Below is a small trained network, with its code and all its weights. Each question gives an input and a target symbol and asks what happens when units are switched off, that is, made to give their printed mean instead of their output.

import numpy as np


def w(rows, s, z=0):
    codes = np.array(rows[::2]) - 128.0
    scale = np.full(codes.shape[1], s)
    scale[-1] = z or s
    return codes * scale


def f(y):
    return np.maximum(y, 0)


def softmax(a):
    e = np.exp(a - a.max(-1, keepdims=True))
    return e / e.sum(-1, keepdims=True)


def log_softmax(a):
    a = a - a.max(-1, keepdims=True)
    return a - np.log(np.exp(a).sum(-1, keepdims=True))


def net(x, mask):
    ids = ['αβγδεζηθλμπστφψω'.index(c) for c in x.split()]
    T = len(ids)
    res = E[ids] + P[:T]
    u = 0
    for l in range(2):
        r = res
        for j in range(3):
            rows = slice(3 * j, 3 * j + 3)
            q, k, v = (r @ M[l][rows].T for M in (Q, K, V))
            z = softmax(np.where(np.tri(T) > 0, q @ k.T / 3**0.5, -1e9)) @ v
            o = O[l][rows]
            res = res + np.where(mask[u + j], z, o[:, -1]) @ o[:, :-1]
        u += 3
        y = f(res @ A[l][:, :-1].T + A[l][:, -1])
        res = res + np.where(mask[u : u + 8], y, B[l][:, -1]) @ B[l][:, :-1]
        u += 8
    return log_softmax(res[-1] @ U[:, :-1].T + U[:, -1])


Q, K, V, O, A, B = {}, {}, {}, {}, {}, {}
E = w([
[126,191,91],'α',
[119,166,82],'β',
[128,184,98],'γ',
[124,185,96],'δ',
[113,176,97],'ε',
[113,174,93],'ζ',
[125,179,92],'η',
[105,182,76],'θ',
[128,183,101],'λ',
[54,222,2],'μ',
[129,172,118],'π',
[133,164,151],'σ',
[247,78,165],'τ',
[232,124,147],'φ',
[105,83,202],'ψ',
[123,91,190],'ω',
],0.0075)
P = w([
[149,127,116],'0',
[71,49,162],'1',
[10,94,64],'2',
[93,186,181],'3',
[190,48,68],'4',
[110,209,8],'5',
],0.011)
Q[0] = w([
[201,102,36],'0.h1',
[155,86,235],'0.h1',
[149,32,254],'0.h1',
[134,246,143],'0.h2',
[147,80,59],'0.h2',
[191,150,58],'0.h2',
[191,160,126],'0.h3',
[79,178,53],'0.h3',
[164,237,94],'0.h3',
],0.0091)
K[0] = w([
[227,171,121],'0.h1',
[65,219,31],'0.h1',
[48,189,1],'0.h1',
[143,111,2],'0.h2',
[100,200,185],'0.h2',
[80,199,116],'0.h2',
[229,130,92],'0.h3',
[154,45,179],'0.h3',
[234,48,120],'0.h3',
],0.009)
V[0] = w([
[145,113,78],'0.h1',
[132,118,94],'0.h1',
[108,168,182],'0.h1',
[160,184,144],'0.h2',
[160,178,181],'0.h2',
[86,212,77],'0.h2',
[168,3,65],'0.h3',
[120,94,76],'0.h3',
[73,154,154],'0.h3',
],0.0077)
O[0] = w([
[106,122,208,148],'0.h1',
[128,107,226,143],'0.h1',
[127,91,79,97],'0.h1',
[231,94,127,101],'0.h2',
[200,118,89,61],'0.h2',
[126,3,135,254],'0.h2',
[64,230,179,200],'0.h3',
[21,199,161,178],'0.h3',
[143,99,67,126],'0.h3',
],0.006,0.0029)
A[0] = w([
[141,58,191,188],'0.n1',
[116,88,122,3],'0.n2',
[84,169,176,88],'0.n3',
[157,96,101,175],'0.n4',
[202,22,129,119],'0.n5',
[73,137,78,24],'0.n6',
[191,138,101,164],'0.n7',
[163,124,254,106],'0.n8',
],0.0091,0.0065)
B[0] = w([
[176,48,116,253],'0.n1',
[47,192,88,128],'0.n2',
[51,68,164,195],'0.n3',
[86,145,165,230],'0.n4',
[136,125,166,218],'0.n5',
[254,210,243,199],'0.n6',
[63,179,59,213],'0.n7',
[211,109,85,173],'0.n8',
],0.0076,0.0026)
Q[1] = w([
[73,83,185],'1.h1',
[142,87,200],'1.h1',
[202,147,138],'1.h1',
[40,153,194],'1.h2',
[231,36,176],'1.h2',
[211,2,150],'1.h2',
[159,149,131],'1.h3',
[126,121,99],'1.h3',
[169,143,105],'1.h3',
],0.0092)
K[1] = w([
[93,106,209],'1.h1',
[147,140,206],'1.h1',
[193,160,154],'1.h1',
[123,2,173],'1.h2',
[153,194,183],'1.h2',
[137,216,198],'1.h2',
[135,190,73],'1.h3',
[156,116,161],'1.h3',
[158,152,109],'1.h3',
],0.0094)
V[1] = w([
[191,44,210],'1.h1',
[227,136,181],'1.h1',
[41,143,2],'1.h1',
[134,184,81],'1.h2',
[138,184,64],'1.h2',
[202,186,19],'1.h2',
[172,45,234],'1.h3',
[222,116,94],'1.h3',
[129,129,198],'1.h3',
],0.0073)
O[1] = w([
[161,186,255,54],'1.h1',
[185,109,250,6],'1.h1',
[64,80,15,251],'1.h1',
[130,81,141,94],'1.h2',
[103,39,94,93],'1.h2',
[81,21,162,43],'1.h2',
[158,224,242,87],'1.h3',
[164,127,221,48],'1.h3',
[111,191,133,116],'1.h3',
],0.0076,0.0032)
A[1] = w([
[110,211,138,172],'1.n1',
[81,158,75,69],'1.n2',
[163,44,87,138],'1.n3',
[244,68,139,122],'1.n4',
[135,60,176,223],'1.n5',
[129,145,86,86],'1.n6',
[220,109,184,2],'1.n7',
[163,162,95,96],'1.n8',
],0.011,0.0092)
B[1] = w([
[227,152,146,204],'1.n1',
[112,79,210,254],'1.n2',
[115,224,206,203],'1.n3',
[53,242,204,169],'1.n4',
[213,64,29,186],'1.n5',
[149,66,213,183],'1.n6',
[1,150,45,153],'1.n7',
[217,40,140,143],'1.n8',
],0.0083,0.01)
U = w([
[135,110,50,95],'α',
[129,123,84,60],'β',
[159,104,13,243],'γ',
[137,117,76,54],'δ',
[139,100,82,97],'ε',
[132,124,74,44],'ζ',
[141,119,80,88],'η',
[113,128,92,4],'θ',
[148,111,80,98],'λ',
[10,50,143,93],'μ',
[157,115,55,197],'π',
[164,92,130,85],'σ',
[56,254,237,47],'τ',
[113,187,144,125],'φ',
[214,89,230,239],'ψ',
[203,101,202,196],'ω',
],0.0094,0.0035)

Each question gives the input, a string of symbols that net reads in full, and the target symbol t.
The units are the heads (3 rows each of Q, K, V and O) and the neurons (one row each of A and B). Each row of codes is followed by its name. A weight is (code - 128) times the scale printed after its matrix; where a second scale follows, it is the last column's (O, A, B and U).
mask holds one flag per unit, layer by layer, with each layer's heads first. A switched-off unit (its flag False) gives its mean, the last column of its rows in O or B, instead of its output. The means were averaged over made-up inputs and are rounded, as every weight is.
A unit's drop is (log p(t) with every unit on - log p(t) with that unit switched off) / (log p(t) with every unit on - log p(t) with every unit switched off).
The circuit of an input: a set's keep is (log p(t) with only the set's units on - log p(t) with every unit switched off) / (log p(t) with every unit on - log p(t) with every unit switched off). Starting from the 12 units with the biggest drops (on a tie, the unit counted first), units are removed one at a time, each time the one whose removal leaves the highest keep (on an exact tie, the one counted first), for as long as the keep stays at least 0.8.
circuit, biggest first: the units of the circuit, biggest drop first
k most important neurons of layer l: the k neurons of layer l with the biggest drops, biggest first
which heads matter: for each layer, one digit per head in row order, 1 if its drop is at least 0.15 and else 0, layers parted by /
input ψ π ω τ τ ω, target τ: circuit, biggest first => (0.h3)
input μ μ μ μ μ γ, target μ: circuit, biggest first => (1.h1 1.n2 1.n6)
input η μ ζ β, target μ: which heads matter => 000 / 101
input α φ ε π μ δ, target μ: which heads matter => 010 / 110
input λ ψ η μ, target ψ: which heads matter => 000 / 010
input π ω μ μ τ η, target τ: which heads matter => 101 / 000
input τ η μ γ τ, target τ: circuit, biggest first => (1.n4 1.h1)
input μ α β φ τ ψ, target τ: 2 most important neurons of layer 0 => (0.n1 0.n5)
input γ τ τ φ τ σ, target τ: which heads matter => 001 / 000
input τ ψ π, target ψ: 2 most important neurons of layer 0 => (0.n6 0.n1)
input β τ η, target τ: 2 most important neurons of layer 0 => (0.n6 0.n1)
input τ μ α, target μ: circuit, biggest first => (0.h2 1.h1 1.n2)
input γ δ μ λ μ δ, target μ: which heads matter => 000 / 110
input σ τ π, target τ: circuit, biggest first => (1.h3 1.h2)
input τ λ η π ψ μ, target ψ: which heads matter => 001 / 010
input τ τ μ τ, target τ: circuit, biggest first => (1.h1 1.n7)
input τ τ σ, target τ: circuit, biggest first => (1.h3)
input μ σ θ θ τ θ, target τ: which heads matter => 101 / 000
input φ τ μ ε μ, target μ: which heads matter => 010 / 110
input μ μ μ α, target μ: circuit, biggest first => (1.h1 1.h3 1.n2)
input ψ ψ μ μ τ λ, target τ: circuit, biggest first => (0.h3)
input μ τ β, target τ: circuit, biggest first => (0.n1 1.h2)
input τ ψ β, target ψ: 2 most important neurons of layer 1 => (1.n1 1.n8)
input ψ η τ π μ τ, target μ: 2 most important neurons of layer 0 => (0.n7 0.n6)
input η τ π, target τ: 2 most important neurons of layer 0 => (0.n6 0.n1)
input φ η γ π τ μ, target τ: 2 most important neurons of layer 0 => (0.n6 0.n3)
